Table B holds the same points as the rows below and some others, measured another way and shuffled. Each row below is followed by which row of B it is.
B:
1: [  83  415  667  301   34  334 -254 -358   91  -46 -246  483  345 -130
  345   58  191 -569 -509   31  -83]
2: [ 102 -359 -610   90   71 -314  103  475  -32  -92  457 -250 -224  148
 -326 -289  -67  401  158  -11 -198]
3: [ -42 -321 -607   56  -54 -496  336  152  345 -255  520 -397 -331  385
 -227 -149 -119  462  354   29  -83]
4: [ -34 -426 -663   27  -10 -500  420  323  175 -199  475 -348 -278  313
 -295 -192 -170  460  313  -24  -27]
5: [-359 -406 -288  451 -489   35  674 -173  201  -30   78 -257  530  399
  -80   -2 -220  168  229 -118   63]
6: [-159 -142 -163  111  -41 -222  580  101  208 -209  209 -118  -45  212
  168   36   26   -7  231   23  -60]
7: [ 271  562  455  404 -267  334 -391 -241  197  -27 -357  261  619   21
  -30   57   96 -608 -471 -106    2]
8: [ -56 -157  -23   97    2 -224   46 -145  223 -198  196  -42 -253   37
  151 -165    4  -63   19   88 -125]
9: [  44 -293 -436   -9  295 -387  220  497  -33  -91  377 -107 -337   80
 -141 -286  -72  301   91   55 -151]
10: [  97 -248 -363  106 -153 -251   25   35  114 -229  347 -224 -229   82
 -109 -146   13  142  162  -44 -150]
11: [ 124  387  275  285  265  167 -358  -52  -17   14   -5  124  -91 -189
  433 -189  243 -195 -129  124 -515]
12: [-127   75   49  307 -107  -63   70 -453  477 -143  153  -51   91  344
   76  -26  -62  133  -17   68  -58]
13: [-103  -53   15  143 -117 -145  273 -205  287 -250  164  -64  -96  131
  249   30   74 -118  125   43 -100]
14: [  66  -36 -143  182  -54  -94 -116   35  215 -170  285 -118 -133  121
   -2 -131  104   -1   26   92 -255]
15: [-177  -53  244  113  179 -155  408 -275  213  -90  -41  340  140  174
  111   -3 -189   -1 -280   -6  274]
16: [ 127  139  -37  146  -81 -204 -129    1  223 -181   36 -182 -202  -20
  148 -182   65 -274   88   51 -242]
17: [  29  152  210  186   -7   20  -30 -205  121 -176   49   87  -74  -75
  369  -16  195 -267  -33   42 -241]
18: [ -53 -206 -328  165    5 -318  113  -50  201 -124  268 -267 -257  153
   -3 -260 -128  292  210   26 -178]
19: [ 190  214 -142  182  403 -142 -190  231   45   57  159   63  -75  101
 -133 -283  -63  307 -173   47 -209]
20: [  78  295  222  389  -18  245 -296  -81   84   29  -68   68  214  -36
  206 -136  151 -272 -180   73 -360]
21: [ -21  375  521  194  140  126  138 -325  171 -127 -145  396  190   -8
  429  137  148 -354 -278   19  -18]
22: [-130  232  555  205  155  157  126 -298  127 -103 -121  359   79  -99
  581   46  192 -441 -234  117 -157]
23: [ -68   -1 -178  101 -179 -367  489 -335  415 -329  183 -195 -101  306
  117  107  -66  157  292 -114   89]
24: [-107  265  415  218  102   84  213 -332  153 -129  -89  241   78  -32
  546   76  158 -289  -92   46 -148]
25: [ 199  331  488  285   22  345 -440 -119   -6  -31 -129  410  291 -167
  164  -32  227 -518 -513   42 -179]
26: [ 273  479  498  222  191  172 -366 -282  -51  -17 -252  458  206 -211
  197  -48   87 -320 -502 -102  -45]
27: [ 198 -115 -406   33  210 -412  -57  137   41 -130  322 -133 -361   60
 -194 -286 -126  425   66  -64 -110]
28: [ 174  184  379  316    8  484 -352  187 -280   36  -73  351  306 -310
  255  -65  360 -584 -395   50 -388]
29: [ -25 -217 -391  103  -60 -330  157   45  330 -240  451 -283 -274  292
 -101 -126  -13  272  228   72 -158]
30: [  66  359  589  225  162  230   16 -232 -175  -14 -342  440  217 -332
  558    9  169 -527 -311  -74 -126]
31: [ -44 -211 -492  131 -113 -352  310   97  263 -232  410 -394 -252  279
  -37 -114  -21  312  399   10 -200]
32: [ -45  236  390  297 -150  263  189 -236  144 -131 -108  270  413   60
  296  195  185 -420 -205  -31  -35]
33: [-125 -131 -308   27   98 -465  533  -22  441 -274  383 -153 -227  435
  -50    4 -115  363  215   47   82]
34: [  27  422  697  167  381  192  -50 -335   -1  -43 -203  604  115 -194
  526   47  166 -364 -475   47  -69]
35: [ -42 -363 -321   96   89 -316   32   31  249 -128  419  -69 -205  267
 -288 -257 -174  372  -77   91   -4]
36: [ 155  -44   70   -6  347 -272 -166 -189 -179 -118   70  173 -471 -346
  300 -289  -16   80 -104  -65 -160]
37: [ 328 -116 -562   46 -187 -436 -216  278  234 -246  339 -372 -269  176
 -470 -242  -84  142  129  -70  -85]
38: [ 186  156  331  137  326   74 -450   76 -103   20  -48  373  -76 -261
  130 -276   91 -321 -491  105 -203]
39: [  11  324  384  225  -34   -1  162 -183  102  -60 -376  162  219 -108
  360  -27   -6 -537 -146  -68    5]
40: [-119  157  220  149    6 -117  365 -548  321 -280   95  107  -71  131
  461  172   89    2   95  -30  -23]
41: [-179  219  305  136  168  -77  422 -510  493 -265  204  288   42  360
  332  259   85  112  -98   82   94]
42: [-209   51  115  241  143   60  473  -65  172  -86  159  148  162  227
  303   95   98   66    6   82 -129]
43: [ -34 -256 -383  106  119 -373   68   62  218 -127  387 -227 -345  194
 -101 -292 -123  385  147   84 -175]
44: [ -75  166   96  268  -46   78  339    2  186 -104   43   52  259  196
  204  103  116 -152   13   15 -123]
45: [ 328  499  354  262  249  151 -588  -75  -56   66 -200  302  100 -219
  120 -229   86 -275 -454   -8 -241]
46: [  71 -340 -482   93  136 -168   47  597   87  -86  565  -66  -73  299
 -460 -199   12  308  -90  137 -144]
47: [  37 -271 -727  132  -74 -452  137  551  298 -117  435 -563 -265  361
 -379 -344 -128  297  351  113 -252]
48: [  41  335  494  298   -8  209   91 -386  -49  -10 -363  384  410 -146
  347   66   24 -370 -312 -169   54]
49: [-199  -56 -107  126  111 -221  528 -139  456 -223  373   39    5  495
   12  120  -40  335   51   87   81]
50: [ -76 -321 -353  -69   -6 -559  621 -102  282 -336  345 -109 -270  293
  -82   23 -186  348  224 -108  242]
51: [-321   21  361  135  361 -309  125 -181  308   23 -220   41 -345  -84
  550 -434 -186 -332  -87  309 -171]
52: [ 145 -193 -207   92  -97 -208 -136  -77  155 -222  298  -45 -157   90
 -191 -136  -23  111  -71  -45  -34]
53: [ 113 -223 -322  137  103 -200   38  298 -143    2  154  -54  -51  -12
 -202 -300 -135  190  -48  -81  -91]
54: [-110   71  120  179  -41  -71  329 -218  169 -199   49   -3  -49   32
  429   45  120 -164  145    5 -161]
55: [  29   71  502  174  334  284 -425  156  143   16  128  610  184   39
  -54 -143  165 -410 -804  333  -95]
56: [ -55 -274 -183  171   41  -12   78  384 -161  -60  249 -156 -233 -169
  278 -261  198 -155  176  136 -496]
57: [ -25  253  481  607 -301  522  -65 -560 -326  187 -579  203  680 -360
  508  -87    2 -426 -185 -279 -216]
58: [ 213  293  350  269   66  148 -453 -234  -49   12 -206  263  119 -240
  172 -197   51 -331 -381  -38 -172]
59: [ -14 -299 -620   99    4 -484  339   89  146 -178  416 -412 -345  231
 -119 -223 -165  560  422  -77 -141]
60: [ -39  271  647  322   44  382  -41 -234  -58   11 -296  466  380 -208
  464   28  187 -616 -425   36 -133]
61: [ 300  401  391  222  101   79 -525   -2 -174   54 -413  180   15 -464
  303 -319   76 -642 -321  -38 -275]
62: [ -22 -305 -547   75  148 -427  156  281  299 -141  537 -257 -290  391
 -332 -258 -146  522  138  116 -108]
63: [ 170  201  170  313  404  242 -461  358 -268  233  -57  264  124 -230
   66 -393   81 -136 -425  122 -422]
64: [  54 -240 -366  -25  327 -433   -4  273  263 -159  524  -45 -405  281
 -304 -268 -108  419  -75  161  -59]
65: [  87 -251 -464   96   75 -436   10  194  143  -63  244 -231 -218  173
 -345 -372 -276  356   52  -30  -22]
66: [ -22 -413 -399    4  102 -354   71  167  411 -244  663  -19 -233  473
 -479 -133  -88  439 -133  176   70]
67: [-160 -176 -131   68  -99 -341  335 -266  564 -338  384 -114 -198  410
    9   44  -36  143  115  113   65]
68: [ -54  225  526  180  110   63   19 -472   59 -125 -187  304  -44 -226
  618  -19  125 -394 -175   17 -141]
69: [ -91  123  136  170  131  -20  375  -54  182 -121   92  186  139  184
  201   92   61  -30  -82   25  -14]
70: [-199  -69   17  218 -193 -101  550 -376  236 -220   74  -39  115  196
  294  126  -11   28  197  -94   23]
71: [ -29   84  194  107  722 -332 -326  249   66  244 -199  190 -314 -136
   54 -711 -340  -56 -442  287 -155]
72: [ 161  -93 -346   92   86 -278 -273  374  237 -129  376 -229 -319  150
 -240 -327   19   62    3  176 -283]

[ 148  463  267   22  408 -447 -418  166   39   89   66  444 -159  166
 -454 -437 -223   98  116  216 -147   20 -129 -444  245  116] => 15
[-147   47  -61  143   17  -77   88    3   39   83    5    1  -48   68
   46   95  137  -54  -29   28  -11   55  -44  -72  113   32] => 3
[-172    7 -242 -101 -164  214  170   31  263  108  -40 -298  189 -151
   74   93   61 -111 -108 -125 -198  -16  -73  103 -202  -19] => 53
[  49   68  127  129 -191 -160  191 -291  281  -11  -53 -123  -27  -26
 -141  -89  200  138   76  205   42  -49  -36 -121 -191  -90] => 25
[ 104  304  410   68  275  124  148   75  356  237   92 -189  -45  186
  -68 -344   99   76    6  201  -27   81 -135  120 -279  -27] => 28
[-305   83  -56  214   27 -222  -27   80 -230  -41   22   92  -47  130
  191  118   -2 -161  -14   78  -11   65  -70    5  162  -17] => 23
[-383  -83  121 -202 -488 -415 -165 -336 -292 -142   29  314 -105 -486
 -211  -24 -143   -3  -11 -141 -343   30 -358  -23 -295 -163] => 70
[-216  350  383 -138  107 -536   13  -19 -193  170  235   76   24 -158
   64 -275  289 -294  252   44  133 -199 -117  100   32  -72] => 16
[-380  -42 -166  -36 -101  -39  -58   68 -206   29  -27   64  -19 -133
  115  130 -116 -160 -180  -93 -255   70 -215   17    0  -39] => 59
[ 128  138  363  122 -127 -111  205 -321  393   78   83  -91  -69   15
 -267 -197  268  210  150  167   65   31  -72   -6 -344  -88] => 46
[-244  -79 -356  -87 -172   68  -62  -12   65   71  -21   16   74 -181
 -127  172  -27  -57 -165 -146 -226   17 -104 -130  -34  -23] => 18
[   6  316   89  161  427  268   68  350  294  230   80 -219   65  366
  105 -151   -9  -64  -60  130  -46  125  -32  128  -39   65] => 2
[-132  164  -96  227  626  150 -125  437 -104  284  -22   98 -195  417
   98  -29  -92  -87 -316  225  -21  141  -99 -247  419   88] => 11
[ 153  338  118  428  491  -59  -66  244  229  128   66  133 -136  579
 -126 -111   35  108   55  283  115  175   75 -234  303  156] => 1
[-232  343  252  -28  472   -8 -217  350 -176  238  205   68  -26  188
   52 -312 -155 -197 -109  154 -102   59 -219  128  -50  -90] => 30
[-372 -307 -618  -29 -554  230  209 -166  117  -99 -195 -320  217 -302
  170  436   16 -101 -243 -162 -248  -34  -52   27 -200 -112] => 48
[ -67  356  221 -210  -38 -381  133  -55  162  166  175 -144  195 -237
    9 -241  337 -245  323  -77   67 -253  -14  108  -68   15] => 47
[-237  -16   48 -171 -270 -183   11 -266  -22   60   35  -13    5 -340
 -154  -89  105  -38  -49   20 -115 -116 -202  -47 -282 -207] => 13
[-156   18  -77  190  109   12   24   44    2  100  -22   30 -110  162
   14   81   43   -6 -143  125  -21   97  -86 -123  105  -11] => 69
[ 296  182  208  555  232  -62    7 -145  468   75  115  215 -236  567
 -485  -54  202  411  123  323  216  268  111 -311   65   74] => 66
[ 483  443  676  543  580 -319 -146 -135  489  276  395  578 -421  695
 -823 -325  386  486  362  308  378  342   96 -389  190  182] => 55
[-217   63   53  122  184 -277 -253   59 -354   -6 -122  314 -278   81
  -54 -125 -269   11 -243  297 -171   70 -268 -353  211  -79] => 40
[ -80  -53 -121 -438 -420 -365  -52 -356   35  -22 -305  -10  -18 -679
 -291 -236  -79   29 -154   87 -344 -339 -282 -501 -148 -156] => 43
[ -33   68  -54  -74 -189  -67  282 -255  334  162   26 -345  175 -201
  -61  -51  425  -65   66  101  153 -260   41  -53 -198 -159] => 72
[ 204  352 -108   23   14  -70 -209  264  496  -44   -4  267  108   91
 -373  -15 -293  137  237 -354 -495  279  -13 -135  108  459] => 5
[-253  -18 -134    8  114    0 -101   66 -139  158  -30   98 -120  -14
  -52   17  -39  -58 -259   88 -120   30 -180 -205   97  -80] => 24
[-360  254   31 -655  187 -539 -619    9 -311  498  574  725    7 -576
 -762 -242  242 -288  149 -478  -80 -179 -223 -274  161  -40] => 51
[-118   77  109   77  -59  -54  136  -71  100   55   -6  -84  -34  -11
   31  -26   90   -9  -21   64  -70   50 -122   34 -134  -38] => 10
[ -22  256  306  118 -595 -776  245 -487  148 -326   38  -73  175 -218
    7  -92  300  -29  587   86  115 -215   65  106 -222  -57] => 7
[-374   76 -154 -251 -258 -226  134  -72  -73  118  125 -167  249 -393
  165   78  288 -362  107 -222  -15 -235  -48  165  -75  -83] => 39
[-159  110   -4  151   -1 -309   35  -40  -97  -12  -49   34  -55   48
   87   -1   84  -84   22  176   33  -58  -51 -153  163  -31] => 45
[-142  241  303  415  702 -189 -339  307 -334  225  204  577 -452  584
 -160 -125  -94   49 -135  275   80  345 -176 -255  442   75] => 34
[-399   13  260  -90  -40  -83    9 -134 -187  242  327  125  -89 -169
  -74  -25  241 -135  -21 -125    5   91 -242  260 -284 -181] => 9
[ -37 -150 -220  243 -151 -165   11 -215   53  -61 -233  166 -233   34
 -196  162    3  200 -185  194  -80   62  -80 -496  198    5] => 49
